Below is a small trained network, with its code and all its weights. Each question gives an input and a class and asks what happens when units are switched off, that is, made to give their printed mean instead of their output.

import numpy as np


def w(rows, s, z=0):
    codes = np.array(rows[::2]) - 128.0
    scale = np.full(codes.shape[1], s)
    scale[-1] = z or s
    return codes * scale


def f(y):
    return y / 2 * (1 + np.tanh(0.7978845608 * (y + 0.044715 * y**3)))


def log_softmax(a):
    a = a - a.max(-1, keepdims=True)
    return a - np.log(np.exp(a).sum(-1, keepdims=True))


def net(x, mask):
    res = np.array(x, float).reshape(1, 8) / 4 @ E
    y = f(res @ A[0][:, :-1].T + A[0][:, -1])
    res = res + np.where(mask, y, B[0][:, -1]) @ B[0][:, :-1]
    return log_softmax(res[-1] @ U[:, :-1].T + U[:, -1])


A, B = {}, {}
E = w([
[102,93,94,29,174,191],'x0',
[129,129,128,126,126,128],'x1',
[175,229,186,111,242,144],'x2',
[30,181,219,28,67,61],'x3',
[137,242,42,118,49,176],'x4',
[127,127,130,130,125,124],'x5',
[4,155,46,180,207,72],'x6',
[47,134,205,194,115,254],'x7',
],0.0065)
A[0] = w([
[84,131,136,45,119,133,55],'N1',
[161,134,74,116,140,46,112],'N2',
[158,111,105,154,146,145,40],'N3',
[193,116,95,173,146,158,64],'N4',
[155,184,173,233,75,46,94],'N5',
[133,188,185,130,190,159,89],'N6',
[166,189,168,81,201,151,100],'N7',
[35,137,161,209,142,222,52],'N8',
[131,50,165,133,155,107,65],'N9',
[139,183,152,121,189,130,81],'N10',
[182,99,86,168,172,157,80],'N11',
[86,101,83,66,162,147,165],'N12',
[141,218,74,144,79,144,62],'N13',
[109,103,93,21,157,195,93],'N14',
[124,39,221,154,201,105,40],'N15',
[138,180,95,125,84,159,75],'N16',
[154,98,151,109,115,153,192],'N17',
[195,135,54,60,152,25,7],'N18',
[100,128,143,135,122,170,53],'N19',
[131,130,172,147,116,175,48],'N20',
[124,76,157,137,165,122,105],'N21',
[162,102,85,217,162,147,85],'N22',
[160,189,139,119,184,105,103],'N23',
[75,142,178,73,124,83,34],'N24',
[94,175,180,107,79,41,72],'N25',
[169,194,166,130,211,144,58],'N26',
[70,133,98,146,167,119,40],'N27',
[21,139,76,184,211,57,65],'N28',
[75,142,80,141,156,100,66],'N29',
[164,98,88,153,147,145,80],'N30',
[128,137,92,117,143,77,56],'N31',
[20,165,87,192,173,102,14],'N32',
[130,192,82,118,89,165,49],'N33',
[150,171,142,120,167,135,68],'N34',
[173,99,86,180,154,157,23],'N35',
[127,161,143,155,112,124,60],'N36',
[149,190,77,83,93,179,108],'N37',
[123,145,115,110,133,156,58],'N38',
[80,133,168,160,124,206,34],'N39',
[196,105,195,97,68,165,37],'N40',
[65,9,70,116,21,129,41],'N41',
[84,159,190,82,90,81,22],'N42',
[200,113,186,99,84,145,13],'N43',
[113,206,76,163,87,178,107],'N44',
],0.011,0.013)
B[0] = w([
[80,108,102,120,155,183,145],'N1',
[128,92,225,134,89,155,198],'N2',
[89,96,35,62,115,209,121],'N3',
[64,177,97,91,146,173,175],'N4',
[136,37,102,213,240,205,205],'N5',
[116,101,105,157,64,113,185],'N6',
[103,110,86,183,83,99,207],'N7',
[160,87,231,97,63,148,229],'N8',
[131,105,95,92,137,73,160],'N9',
[113,111,71,147,64,117,158],'N10',
[55,178,136,82,123,145,201],'N11',
[145,153,151,180,179,136,226],'N12',
[136,97,133,81,162,72,163],'N13',
[139,68,114,203,208,199,188],'N14',
[113,83,115,46,173,41,209],'N15',
[127,108,114,90,147,97,145],'N16',
[140,194,153,149,144,113,250],'N17',
[146,59,253,90,39,189,181],'N18',
[128,82,117,111,103,161,119],'N19',
[176,99,137,84,112,154,125],'N20',
[123,117,128,111,144,85,169],'N21',
[55,170,136,103,127,160,225],'N22',
[120,108,116,166,79,116,178],'N23',
[77,161,115,79,137,140,156],'N24',
[58,156,117,113,144,183,187],'N25',
[107,113,72,161,82,105,181],'N26',
[146,135,87,98,111,165,135],'N27',
[206,183,85,106,135,116,254],'N28',
[176,152,102,116,107,151,149],'N29',
[85,141,138,106,112,163,159],'N30',
[154,114,145,99,105,164,127],'N31',
[210,159,94,99,123,177,185],'N32',
[127,99,103,76,128,79,142],'N33',
[127,97,82,134,89,136,130],'N34',
[64,155,82,94,121,175,150],'N35',
[143,50,87,109,132,155,112],'N36',
[114,93,132,99,176,69,191],'N37',
[146,13,17,52,123,175,110],'N38',
[134,61,200,91,73,178,153],'N39',
[211,201,53,99,120,140,166],'N40',
[105,127,70,197,62,77,211],'N41',
[54,169,97,79,133,195,153],'N42',
[216,159,62,59,83,211,141],'N43',
[117,103,156,91,155,55,206],'N44',
],0.011,0.0067)
U = w([
[44,184,96,59,141,173,89],'0',
[175,77,189,80,75,155,94],'1',
[244,186,56,82,136,140,112],'2',
[111,104,46,183,56,78,78],'3',
[135,83,102,44,200,34,87],'4',
[142,163,137,135,163,105,253],'5',
[152,56,84,174,232,192,84],'6',
[139,169,142,134,153,100,244],'7',
],0.011,0.019)

Each question gives the input, the list of numbers given to net, and the class t.
The units are the neurons (one row each of A and B). Each row of codes is followed by its name. A weight is (code - 128) times the scale printed after its matrix; where a second scale follows, it is the last column's (A, B and U).
mask holds one flag per neuron, in row order. A switched-off neuron (its flag False) gives its mean, the last column of its row in B, instead of its output. The means were averaged over made-up inputs and are rounded, as every weight is.
A unit's drop is (log p(t) with every unit on - log p(t) with that unit switched off) / (log p(t) with every unit on - log p(t) with every unit switched off).
The circuit of an input: a set's keep is (log p(t) with only the set's units on - log p(t) with every unit switched off) / (log p(t) with every unit on - log p(t) with every unit switched off). Starting from the 12 units with the biggest drops (on a tie, the unit counted first), units are removed one at a time, each time the one whose removal leaves the highest keep (on an exact tie, the one counted first), for as long as the keep stays at least 0.8.
units of the circuit, in order: the units of the circuit, biggest drop first
k most important neurons: the k neurons with the biggest drops, biggest first
input [3,6,6,5,-7,-3,-6,8], class 1: units of the circuit, in order : (N39)
input [-6,4,-7,0,8,1,6,3], class 4: units of the circuit, in order : (N44; N13)
input [7,8,8,-2,-2,5,-4,0], class 3: units of the circuit, in order : (N7; N26)
input [2,1,0,-8,8,5,-4,-4], class 0: units of the circuit, in order : (N4; N11)
input [-1,-2,-2,0,6,4,3,-3], class 4: units of the circuit, in order : (N13; N44; N37)
input [8,-2,-6,6,4,5,-4,-1], class 6: 2 most important neurons : (N14; N1)
input [3,-3,4,3,4,-6,6,-3], class 2: units of the circuit, in order : (N28; N29)
input [-3,-5,3,-2,-1,6,8,5], class 2: 2 most important neurons : (N28; N32)
input [2,1,4,2,5,-4,7,6], class 2: units of the circuit, in order : (N32; N28)
input [8,-2,-5,0,-6,-5,5,6], class 6: 2 most important neurons : (N14; N12)
input [-2,1,-5,6,-8,4,-4,0], class 4: 2 most important neurons : (N15; N9)
input [1,7,1,5,0,4,7,-2], class 2: units of the circuit, in order : (N28; N32)
input [7,-5,-2,-2,0,-1,2,-7], class 1: 3 most important neurons : (N18; N2; N5)
input [-4,5,3,-6,-2,1,4,8], class 1: units of the circuit, in order : (N8)
input [-5,-6,7,-6,0,-6,5,0], class 3: units of the circuit, in order : (N26; N23; N10)
input [2,-3,4,6,-1,0,-2,-3], class 0: units of the circuit, in order : (N25; N42)
input [-7,8,-8,-1,-8,8,-7,3], class 3: 2 most important neurons : (N41; N28)
input [-3,-2,-6,7,-3,0,-3,-6], class 0: 2 most important neurons : (N25; N42)
input [-4,-1,-4,7,3,6,7,-1], class 0: 3 most important neurons : (N25; N42; N24)
input [-1,-2,0,-2,4,-4,6,6], class 1: units of the circuit, in order : (N8)
input [2,-2,6,-8,5,4,-1,-7], class 0: 2 most important neurons : (N4; N11)
input [4,5,2,0,-2,-4,-7,4], class 2: 2 most important neurons : (N40; N43)
input [6,1,5,-8,5,0,-4,2], class 0: 2 most important neurons : (N11; N4)
